Here is a tiny trained network, its code and every weight. The questions are about switching its units off for an input and a class, where a switched-off unit gives its printed mean instead of its output.

import numpy as np


def w(rows, s, z=0):
    codes = np.array(rows[::2]) - 128.0
    scale = np.full(codes.shape[1], s)
    scale[-1] = z or s
    return codes * scale


def f(y):
    return np.maximum(y, 0)


def log_softmax(a):
    a = a - a.max(-1, keepdims=True)
    return a - np.log(np.exp(a).sum(-1, keepdims=True))


def net(x, mask):
    res = np.array(x, float).reshape(1, 4) / 4 @ E
    y = f(res @ A[0][:, :-1].T + A[0][:, -1])
    res = res + np.where(mask, y, B[0][:, -1]) @ B[0][:, :-1]
    return log_softmax(res[-1] @ U[:, :-1].T + U[:, -1])


A, B = {}, {}
E = w([
[86,147,126,141,182,253,105,139,124,96,129],'x0',
[143,139,130,137,110,140,156,228,219,133,143],'x1',
[127,125,130,129,128,128,128,128,128,128,128],'x2',
[161,114,126,47,120,141,61,116,152,118,220],'x3',
],0.016)
A[0] = w([
[105,132,127,153,143,142,132,108,94,127,99,124],'neuron 0',
[149,128,130,117,111,123,137,186,189,134,140,97],'neuron 1',
[117,129,130,91,161,203,72,126,141,94,185,47],'neuron 2',
[101,138,132,144,150,142,128,92,80,113,100,129],'neuron 3',
[66,170,119,193,172,176,156,144,115,111,67,133],'neuron 4',
[146,135,126,127,127,124,125,129,136,135,126,119],'neuron 5',
[114,148,126,162,123,144,164,169,157,130,104,88],'neuron 6',
[124,128,133,153,116,90,159,127,120,144,97,151],'neuron 7',
[178,110,132,74,97,73,111,114,141,135,166,129],'neuron 8',
[182,101,132,72,90,73,106,109,149,136,166,129],'neuron 9',
[158,131,126,119,94,112,144,177,179,148,150,90],'neuron 10',
[105,127,137,152,157,140,130,109,91,117,93,120],'neuron 11',
[116,150,121,163,131,144,159,177,148,132,108,102],'neuron 12',
[140,123,128,101,112,98,109,92,109,133,131,137],'neuron 13',
[128,125,135,164,107,71,174,130,113,149,90,170],'neuron 14',
[112,113,130,113,145,121,107,20,36,123,116,254],'neuron 15',
[139,145,131,138,104,137,154,245,208,134,145,133],'neuron 16',
[134,124,135,167,103,61,187,129,116,159,81,188],'neuron 17',
[99,127,133,153,156,148,127,91,96,113,97,138],'neuron 18',
[134,128,125,123,134,130,136,129,125,130,130,114],'neuron 19',
[153,123,137,117,105,117,134,163,178,140,153,92],'neuron 20',
],0.012,0.008)
B[0] = w([
[96,153,124,138,126,121,138,168,97,123,110,169],'neuron 0',
[132,166,103,160,114,136,162,167,132,127,95,180],'neuron 1',
[181,203,74,46,129,126,72,83,170,69,54,197],'neuron 2',
[91,169,112,148,118,113,147,170,80,125,99,181],'neuron 3',
[75,83,171,176,146,145,182,184,91,151,171,222],'neuron 4',
[126,129,112,141,125,134,130,128,134,139,120,134],'neuron 5',
[135,90,174,101,156,161,138,118,142,121,158,170],'neuron 6',
[145,159,113,96,130,133,96,111,152,100,111,174],'neuron 7',
[97,94,152,182,108,109,159,121,101,164,157,195],'neuron 8',
[101,96,152,201,103,108,169,136,98,182,159,200],'neuron 9',
[123,173,81,171,83,132,179,163,129,142,86,177],'neuron 10',
[101,158,124,138,126,121,140,169,104,126,118,173],'neuron 11',
[136,94,170,115,145,161,135,114,144,123,168,172],'neuron 12',
[123,96,148,125,146,113,111,105,109,144,154,166],'neuron 13',
[164,172,94,66,137,135,79,99,163,95,98,195],'neuron 14',
[98,129,70,131,107,20,104,111,4,145,126,251],'neuron 15',
[146,145,159,138,147,204,197,177,164,76,115,224],'neuron 16',
[173,175,90,54,127,137,70,83,158,78,85,210],'neuron 17',
[103,156,125,144,126,116,141,170,93,115,111,182],'neuron 18',
[136,128,132,128,131,126,132,130,128,133,129,128],'neuron 19',
[124,168,83,178,89,131,167,154,126,137,94,169],'neuron 20',
],0.011,0.022)
U = w([
[139,163,84,17,136,91,2,66,106,95,95,112],'0',
[84,132,123,212,108,116,189,180,92,153,125,202],'1',
[229,176,106,60,124,176,113,114,253,84,86,119],'2',
[103,48,242,149,181,196,175,160,160,114,176,5],'3',
[103,8,135,164,107,77,113,64,90,193,191,179],'4',
],0.009,0.0022)

Each question gives the input, the list of numbers given to net, and the class t.
The units are the neurons (one row each of A and B). Each row of codes is followed by its name. A weight is (code - 128) times the scale printed after its matrix; where a second scale follows, it is the last column's (A, B and U).
mask holds one flag per neuron, in row order. A switched-off neuron (its flag False) gives its mean, the last column of its row in B, instead of its output. The means were averaged over made-up inputs and are rounded, as every weight is.
A unit's drop is (log p(t) with every unit on - log p(t) with that unit switched off) / (log p(t) with every unit on - log p(t) with every unit switched off).
unit that matters most: the unit with the biggest drop
top k neurons: the k neurons with the biggest drops, biggest first
drop of u: that unit's drop, to one decimal
input [0,1,-8,8], class 1: top neuron	[neuron 9]
input [6,6,-4,1], class 2: top 2 neurons	[neuron 2; neuron 9]
input [1,3,7,5], class 2: top 2 neurons	[neuron 15; neuron 2]
input [-6,4,-7,0], class 2: top 3 neurons	[neuron 17; neuron 15; neuron 4]
input [0,-2,-7,-7], class 0: top 2 neurons	[neuron 17; neuron 14]
input [-1,0,3,1], class 4: top 3 neurons	[neuron 2; neuron 16; neuron 17]
input [6,4,-4,0], class 3: top 2 neurons	[neuron 17; neuron 4]
input [-6,-2,-7,1], class 4: top 3 neurons	[neuron 9; neuron 2; neuron 8]
input [1,2,0,-8], class 3: top 2 neurons	[neuron 4; neuron 2]
input [3,5,-5,0], class 3: top 3 neurons	[neuron 17; neuron 14; neuron 15]
input [0,6,1,-3], class 2: drop of neuron 9	0.1
input [-2,0,0,3], class 4: drop of neuron 16	0.2
input [0,-4,-5,-4], class 0: drop of neuron 9	0.2
input [-1,0,8,-1], class 0: unit that matters most	neuron 16
